Each row has a name. Each question is about the rows just above it. Places in a row count from 0.

[ 23 -10  10   3 -18  -8  15  -9 -25  -5 -10   3  -4 -17   8 -11  21  14
  -3  -9 -14 -11  -7 -10  -6   3   0 -23   5  -6 -11   3  -7 -26  20] : sigut
[ -4 -15  18 -12  14 -31   5 -14   5 -23  -5  -4  -7  17 -18   7  -9 -13
 -24  32   6 -10 -25  -2   3  -5   7  45 -11   3  16   3  -1 -21   4] : gusa
[ 14  13   7 -28   1   5  39  12  -9  11  14 -21 -27   8   4   0 -12 -22
   8   1   7  26   6 -36   3 -22 -14  -5  -9  -8  40  18  33 -16  26] : risid
[  2  14 -12  16  23 -17  -2   8 -26  12  16  27  -3  -1  14   5  -3   2
 -13  -1 -21 -36   7  39 -20 -27  -3 -27 -13 -11 -18 -20 -27 -12   1] : zum
[ -9  19   7  24  -4  19  -9  -9  -8  18  -6 -10  10 -33 -21  -9 -11   0
   5  -6  -9  28  -4  -2  30   1  26  -5  -1 -24   4   2  20  28  -5] : fav
[ -4 -13   1  20  25  -4  -2   3 -28   9  31 -46 -29  32  -1  -1   1  -3
   8 -17  13  31  10  -2 -18 -16  -7 -18   0 -19   6 -26  -7  -5  -4] : Paba
[ 18  -8   9   0 -21  -5  15 -11 -25  -1 -13   4  -3 -15   8 -10  25   6
   1  -6  -9 -10  -6 -20   1   2   3 -25   5  -5  -2   3   0 -23  23] : lela
[-18  -2 -25   1  -5 -13   0   2 -57  19   4  -2   7  28  -5  -3 -12  23
  -2  -9 -10  -2  -6 -35  20  11   5   9 -13  -5 -12   3 -11 -11  16] : bok
Every place of [-27] in zum: -> 25 27 32
Shuffled Paba with one entry gone: [ -3   1  -2  20   9 -46 -29   8   0   3  -2  32  -7 -26  -4  31  -1  -1
 -18   1  -4   6 -18 -13  10  -7  13  25  31  -4 -16 -17  -5 -19], missing -> [-28]
Whose row is [  2  14 -12  16  23 -17  -2   8 -26  12  16  27  -3  -1  14   5  -3   2
 -13  -1 -21 -36   7  39 -20 -27  -3 -27 -13 -11 -18 -20 -27 -12   1]? -> zum
bok without one entry, shuffled: [ -9   7  -5 -25  19 -57  -5 -10  20   9  28  -2 -12 -35 -18   4 -12   1
  -6 -13  23   0 -13  -2  11  -2   2  -5  -2  16 -11   5 -11   3]. Gone: -> [-3]

[ 6 -7 -6 20] = ronav
[-13   7  30  17] = Vofu
[-27  17 -22 -13] = mobaz
[-13 -25 -27   7] = totis
[ 41 -28  -9  41] = Bunu
[ -5 -12  53   1] = suzif
[  2   8 -42  -8] = Lovas
[-23 -10 -19 -18] = Mis
[-14 -25  -5 -25] = vum
[  2 -14 -25  39] = raf
[-27  17 -22   8] = dun
What comes right after [30] in the named rows? -> [17]
Which row holds [ 41 -28  -9  41]? -> Bunu
Whose row is [ -5 -12  53   1]? -> suzif

